Known rows, with every step that occurs
seba > kogel > lete > vego > rela > kebo: [ 175  -42  200  -45   16 -179  210 -350 -291 -606 -489  -61  419  188
   -5 -208  183  263  320  -87 -568    2  180  -79  227  225   52  329
   37 -226 -148   14  -82 -183  560  192  231   98 -438  -13  -44 -210
  113  262  425   34]
rela > kebo > bivun > vego > kogel: [  23  -54  143  -85 -159 -271 -285 -287   84 -170 -304 -318  276  135
 -151  -81  -99  -43   13  467 -293 -295  316  -40  204 -192   21  165
  104 -145  -30  245   84 -177  310  -10 -229   47   46 -208   24 -198
   13  188 -322   -4]
kogel > lete > vego > bivun: [ 108  180  237  353 -267 -117   49 -182  -79 -645 -493  -94  391  499
  -49   -7   18  240  154  -31 -269 -203  317   -4  496   73 -128  264
  189   35 -399  137  151 -600  616 -144  186  -95 -166  -19 -106  132
 -100  103  274  -70]
kogel > seba > rela > kebo > bivun > vego: [  25  114  465 -167  -48  -67 -202  -84   52  -52  -90  -12   52   65
  -18  -41  -40 -248   43  262 -350 -270  169    8 -101 -182   68  178
  188  157 -300  440  187 -265  361  277  -67  -31 -310   77  124 -161
  129   56 -533 -113]
livav > kato > seba > kebo > vego > bivun: [-368  179  356  139   47  -53 -273 -133  139 -137 -188 -172   90  209
 -196  137 -226  116 -131   34 -356    2  -47 -284 -153  107   12  180
  148  144  -61  -79 -110 -199  217  339   83 -419   80  332  303   66
  258  495  153  -34]
rela > lete > vego > kogel > bivun > kebo: [ 425  -32  347  270  -99  -26  261  -98  110 -266 -723 -296  307  208
 -164  -47 -134   94  233  170 -118 -420  180  104  141  205  360  220
 -142 -367  127  116  130 -581  264 -105 -244    4   79 -220  -15   43
   81   85   30  107]
lete > vego > rela > kato > livav > kebo: [ 185   70  303  281   22  -37  -72 -151   38  149 -267 -224  129 -134
   40 -174  180  142  367   25 -449 -310  220  161   -6  215  202   -2
  304   32   19  200  -45 -305  442 -125 -123 -318  -23  205  -94  354
  159  509  257   74]
lete > vego > bivun > kebo > kato > seba > kogel: [-113   56  169  330  273  -37  252 -257  125 -295 -202 -167  248  141
   75  126 -349  -21   17   41 -374  350  219 -293 -106  140   -5  -39
  211  155  495    9   -6 -324  261   17 -237   59  119  260  323  221
  201  270 -204 -105]
rela > kebo > vego > kogel > lete: [ -21   -9  133  -85 -123 -226   35 -229 -281 -389 -538 -181  237  399
  -20  -32  -42  245  327   12 -300 -236  291 -108  193  126  -76  465
  -53    8  -85  -57  -35  -32  476  122  188   34 -150 -148 -207 -512
   69  284  370  130]
kogel > lete > vego > kebo: [ 170   62   87  144 -304 -137   32  -44  -77 -338 -539  -44  225  387
   13  -33  -24  326  211 -104 -416 -445  304  104  246  152  125  360
   28  -64  -87  312   41 -365  507  104  325 -247 -255   18  -71  -86
 -161  218  271  211]
bivun > kebo > kato > lete > vego: [  10  191  -79  452 -192  101   36  -20 -270 -143  -34  -53   98  238
 -107 -126 -141  182  355   23 -385 -303  249  -57  109    2   44  238
  185  181  284  256  112 -363  108   86 -157  -49 -124   90   61  -15
  203  116    0  483]
lete > vego > kogel > bivun > kebo > kato > seba > rela: [ 188  -13  334  531  184   93  345 -230   80   15 -459 -289  335   45
  -59  -61 -439  -64  208   26  -81   48  262  160 -335  233  437   23
  266 -146  284 -100  186 -336  240  -40 -104 -139  126   35  311   84
  224  183 -215 -167]
vego > bivun > kebo > kato > livav > rela > lete: [ 102  334   -8  -35 -275 -125 -211  210  111  191 -375 -158 -130   24
  120  161 -211  -18  322  175 -293 -414  175   84  -36 -172 -314 -188
 -165  112  227  331  202 -216 -141  -39 -273 -205   89  -15 -119  227
  243  355 -239  272]
kogel > lete > vego > bivun > kebo: [ 151  103  221  252 -310  -81   22 -126   20 -486 -509 -148  356  304
  -90   83  -86  101  126  -54 -229 -284  340   27  344   -1 -187  272
   69   51   10   98  140 -571  459 -103  -63   19 -242  127 -192  239
   13   61  114   84]
seba > rela > lete > vego > kogel: [ 358   45  391  226  -27   99   23 -210  -17 -445 -663 -289  372  436
  257   19  -53  309  354  128 -215  -46   36  -14  202  107  523  321
   74 -173 -298  303  280 -151  467    7  196 -249  -21 -187  103 -279
 -104  264  123   66]
kato > rela > kebo > vego > kogel > lete: [-165  166  184  -35 -184 -278  -13 -109 -300 -368 -465   -3  341  360
  -76  -54  160  154  423 -175 -365 -183  234  -11  173   19  -32  462
  -67  -47 -159 -242 -110   65  401   97  175   16 -197 -256 -188 -186
  209  300  296   64]
bivun > vego > kebo > kato > seba > kogel > rela: [-138  -88   83    9  -11   -9  170 -224   24  115  -73  108   14  235
  139   88  -75 -105  114   -4 -320 -151  206 -190 -182   60  181    6
  228 -111  350  156   40  120   97   -3  306  122 -122   -7  441 -226
   40  384 -197   22]
rela > kebo > kato > seba > bivun > vego > kogel > lete: [-150  -76    9  -84 -205  -29  359 -202 -351 -258 -436 -217  178   19
  -88  -48 -186 -134  154  -40 -429 -173  228 -144  218  200 -124   -1
  105  -13  278  -68  239  -80  346   29 -128   26  -44 -171  229 -387
  233  268   89  199]
rela > lete > vego > kebo > kato > seba > kogel: [ -14   -9   87   -3  155 -103  310   37 -141 -177 -478  -32   99  209
  194  -17 -266  233  161  -65 -536   46   -3 -441  -90  379  325   78
 -100  -60  448  316    4 -150  175  294  -12 -279  134   17  489 -246
   32  478   52  215]
rela > kebo > bivun > vego > kogel > seba: [  41  -54  287  -78  -31 -100  -38 -281  105 -164 -326 -233  277   70
 -144  -59   -5 -156  117  350 -325 -283  282   38  165  -78   31  308
   39  -47  -87  354  167 -145  269   80 -175  237  -25 -107  105  -48
   18   90 -403 -120]
seba > bivun > vego > kogel: [  68   50   76  242 -119  131    0 -411  287 -306 -257 -432   80  312
   67   71   11  -86   63  328 -403 -272  301  102  338 -110  200  -13
  352  -98 -133  169  120 -195  476 -173  153   39   16 -217   80 -176
  -27  151  -18  -29]
kato > kebo > bivun > vego: [-169  104  121  213 -241 -217 -328  -91  197  190  -70 -149   45  187
 -255 -105 -293  -35  -12  476 -342 -419  341  -55  197 -299  -79  -10
  310   48   20  329 -143 -456  147   -9 -120  -26  -71 -144   34   32
   26   -5 -354  170]
lete > vego > bivun > kebo > kato > rela > seba: [ -47  230  318  296  -85 -112  -47  -38   49 -114  -78  -24  156 -177
   59   46   35  -41  125 -174 -220   59  300    9  -90   68 -122  148
  -65  287  137  189    1 -352  381 -111 -294  -25  -46   85  121  479
  364  279 -468 -136]
bivun > vego > kebo > kato > livav: [  93  228 -225   58  -98  -43 -381    7  113  451 -134  -91 -155  262
   57  -62 -185  109  303  272 -402 -495  466   91    2   50 -181    9
  256  238  317  619  128 -284  200  -72  -63 -163   89   21   80  -14
  -16  371 -224  332]
kebo > kato > rela > lete: [ -78  423  118  132 -355 -191 -151  236 -208  -39  -33  287  -30  347
  116  119  -63   75  223   -1 -521 -347  -15  -63   39   45  -26   60
  -56  -62 -208  274   20 -256   -9   26  -30 -161  -13 -180   34 -226
  398  310 -144  164]
seba > kogel > rela > lete > vego > kebo > kato: [ 193  -50  189   42  -44 -113  221   31  -58 -225 -446  -16  196  433
   30  -75  182  311  398  -37 -267 -269  124 -261   10  119  319  243
  -61 -137  333  360   84  -23  186  182  245 -128 -229 -213  447 -416
  122  493   97  209]
vego > bivun > kebo > kato: [  55  136   13  278 -186 -186 -218  -15  177   67  -43 -110  -13  282
  -18  309 -350 -100  -55  175 -368 -225  337  -52  -10  -55 -249   20
   99  103  169  265   91 -369  119    5 -116  -76   -7  124 -103   -1
  367  212 -297   -5]
vego > kebo > kato > lete > rela > seba: [  -4 -114  -52  104 -184  -87  235  133 -285  209    3  -11 -357   40
  197  -75  -88   97  437 -360 -512 -297   47 -244   32  156  152  134
  -16 -191 -120  459  -92  -82   46  284  263 -295 -223   23   39 -277
  148  263 -167  226]
kogel > bivun > vego > rela > seba > kebo > kato > lete: [  40    0  107  132 -156   59  -29  -51 -407  299   23 -157  -27 -188
 -386 -506  133  -90  169  -56 -128 -417   88 -165   -2  367   27  217
   20 -129 -226   96   -1 -423  141  176   82   59 -199 -154  395  -76
  370  234  -11  188]
seba > bivun > vego > kebo > kato: [  -4   85 -182   95 -277  -71 -149   47  231  155 -114 -253 -201  210
  -41   24  -66  -96  -37  200 -513 -543  359  -42   65   -3   79  -71
  241   96  291  450   79 -166  261   94  100 -318  -74 -139  248 -271
  198  366 -120  155]
seba > rela > kato > lete > vego: [  50   70  295  324   10  259  136   25 -485 -207   29 -133  195  415
  107  -36   46  299  449 -222 -409   15  141  -82  101   42  405  200
  400   84 -336  114   80 -293  532  156   76 -389 -225   36  114   46
  101  238  169  219]
bivun > kebo > vego > rela > seba: [  26  -12  289   17  -90  -80 -191 -272   74  153 -225 -207 -180 -256
  252  -75  -16 -151   56  -21 -270 -228  152  -32 -359   39  -21  140
 -115  129  -51  224 -255   10  282   -1  157   97 -267  224 -225 -106
  194  217  -83 -109]
rela > seba > kebo > bivun > vego > kogel > lete: [-134  -91  401 -333 -219  -83 -133 -297 -129 -245 -337 -456  301  -70
 -200 -313  -87   86   58  138   51 -294  143 -171  167   31 -221  349
 -108   42 -142   91   63 -278  369   93 -136  305  -66  -44  397 -301
    8  242 -208  145]
vego > rela > kato > seba > kebo: [ -53 -130  358   51    0  -68  -48   -9 -275  263    4  -53   93 -105
   62  224   51  -43  -92 -139 -564   79 -139    6 -270  236  197  -12
   95 -215 -180  -16 -350    7  230  265  171 -159 -237  362  102   54
  362  434  -41  -24]
lete > vego > bivun > kebo > kato > rela: [ -47  329  129  507 -188 -170 -157   49  162 -138 -139   -5  300  160
 -116  105   60    1  142  -13 -326  -75  338   77   55  -79  -57  156
  152  161  225  131   26 -317  190 -129 -226 -119  -66   18   40  499
  361  271 -272  -83]
kebo > bivun > vego > kogel > seba: [ -32   52  275  171  -91   68  -29 -355  267 -188 -301 -332  270  230
  -82  -89 -100 -136  126  366 -234 -325  296   75  202 -126   63  253
  208  -36 -218  380  195 -187  164 -132  -38  308  102 -116  187   52
 -128   32 -331 -259]

Rows
[ 196  -87  201  341  -90  189  216 -211 -169 -223 -331 -403  -43 -311
    0 -322  215 -181  253 -230 -476 -194   79    7  127  -93  251  -31
   44  -31  -94  147  -96 -323  478  179  101 -154 -389   65   34  210
  173   10   37  214] : kato > lete > vego > rela > seba > bivun > kebo
[-250  143  208  -95 -299 -160 -365 -192  118 -201 -200 -183  427   32
 -360 -103  -96   17  180  212 -456 -333  251   24  110 -257   62  211
   93 -252   -7   40  161  -54   45   61 -434 -185  127 -260  167  195
  296  395 -222  -35] : livav > kato > rela > kebo > bivun > vego > kogel
[ -38  233  205    1  364   64  158 -289  254 -165 -166 -386    4 -275
  261  -95 -121  150  388   54 -201  222  368   40 -233    1 -218 -111
  -33  415  371  179   25 -216  349  -68 -312  133   96  204  284  437
  141  431 -386  -25] : lete > vego > bivun > kebo > kato > livav > rela > seba > kogel
[-290 -125  258   17 -141   95  229  -60  158  260 -192 -424  278 -142
 -195   36  -47  -29  296  165 -258 -236  361  153   37 -101  198  203
   86  -46  148  154  -25  251  -76  -64 -172  185    0 -280  225  483
   89  289 -294 -119] : livav > rela > kato > kebo > bivun > vego > kogel > seba
[-416  -43  368 -343  -81 -231  413 -171 -143 -510 -226   20  112   29
  -96 -113 -425   98  286 -203 -696  -52 -143 -368  -35  -72 -104  -92
  138 -434  -49 -180 -111 -242  -52  411 -270 -152 -169  246  189 -281
  333  271   15  -78] : livav > kato > seba > kogel > lete > rela > kebo > bivun
[ -11   30  426  280   75  -62  422 -127 -179 -477 -453   31  342  366
   73   12   73   65  253  -95 -172  170  -12 -406  124  111  129   -4
   98  -71   68   46  147 -214  245  -56  101  -23  -32 -116  482  -67
  106  329   40 -121] : kebo > kato > seba > kogel > rela > lete > vego > bivun
[  -9 -155  205 -261 -429  -19  332  -36   65 -146 -351 -203 -296 -121
  237  -98  150 -108  227 -326 -397 -522  111  -95  234  111   35    5
   45 -176 -143  332  -34 -193  421   15  201  -80 -486  -23   14 -234
  -21  176  -31   31] : kogel > lete > rela > seba > bivun > vego > kebo
[-215 -232  463  111 -200   13  167 -245 -122   17 -207 -255  365   58
  -61    4   34 -199  160   67  -39 -167  204    3  -32 -230  157  -98
  325 -225  -33  -75   38   75  123 -319 -156  135   32 -120  291  127
   13  255 -290 -265] : kebo > bivun > vego > kogel > rela > kato > seba
[ -74   38  -17  210  -21  335   60 -147 -259   23  -33 -194  235  309
 -273 -133   87  112  401   80 -257 -233  132 -145  279  256  100  612
  134  109   68  243  265    1   16  239  104  330  -44  -98  500 -148
  142  254  -32  405] : bivun > vego > kogel > seba > kebo > kato > lete
[ -70  185  196  139 -352 -116  153  117    0 -200 -542  -48  160 -223
  170  161 -165  -37   49   -7 -237 -137  -24  -67  -96   92  101  -30
 -234   12  312  155  195  -39  -99  -80 -244 -226   50   51  101  326
  119  360 -127   60] : livav > rela > lete > vego > bivun > kebo > kato > seba
[  61  385    4  354  -82  -41 -167  -55  286  -17 -310 -258  126  -37
   50   11  -35  134  356  209 -221 -204  434  339  -53 -177 -194  -69
  134  310  304  273  122 -224  135 -220 -222 -140   39  130  -16  562
  103  349 -239   68] : lete > vego > bivun > kebo > kato > livav > rela
[-118   30  242   73 -226  -84  187 -115 -179  -27  -17  143 -110  -51
   -2   70  182 -344   35   65 -383 -287  127   27  -77 -119   11 -245
  250   52  132  116   74  -70  320  -14   68  -37 -353  -25  221 -348
  345  202 -294   70] : kogel > rela > kebo > kato > seba > bivun > vego
[ -22  212   66 -103  360   22  163 -217  147  -24 -201 -284 -107 -189
  371 -212  -60  381  476    6 -386   51  351  105 -322  149   88  -14
  -86  295  293  402  -79  -27  408  147   83 -133   85  106  413  114
  -39  578 -241  105] : lete > vego > kebo > kato > livav > rela > seba > kogel
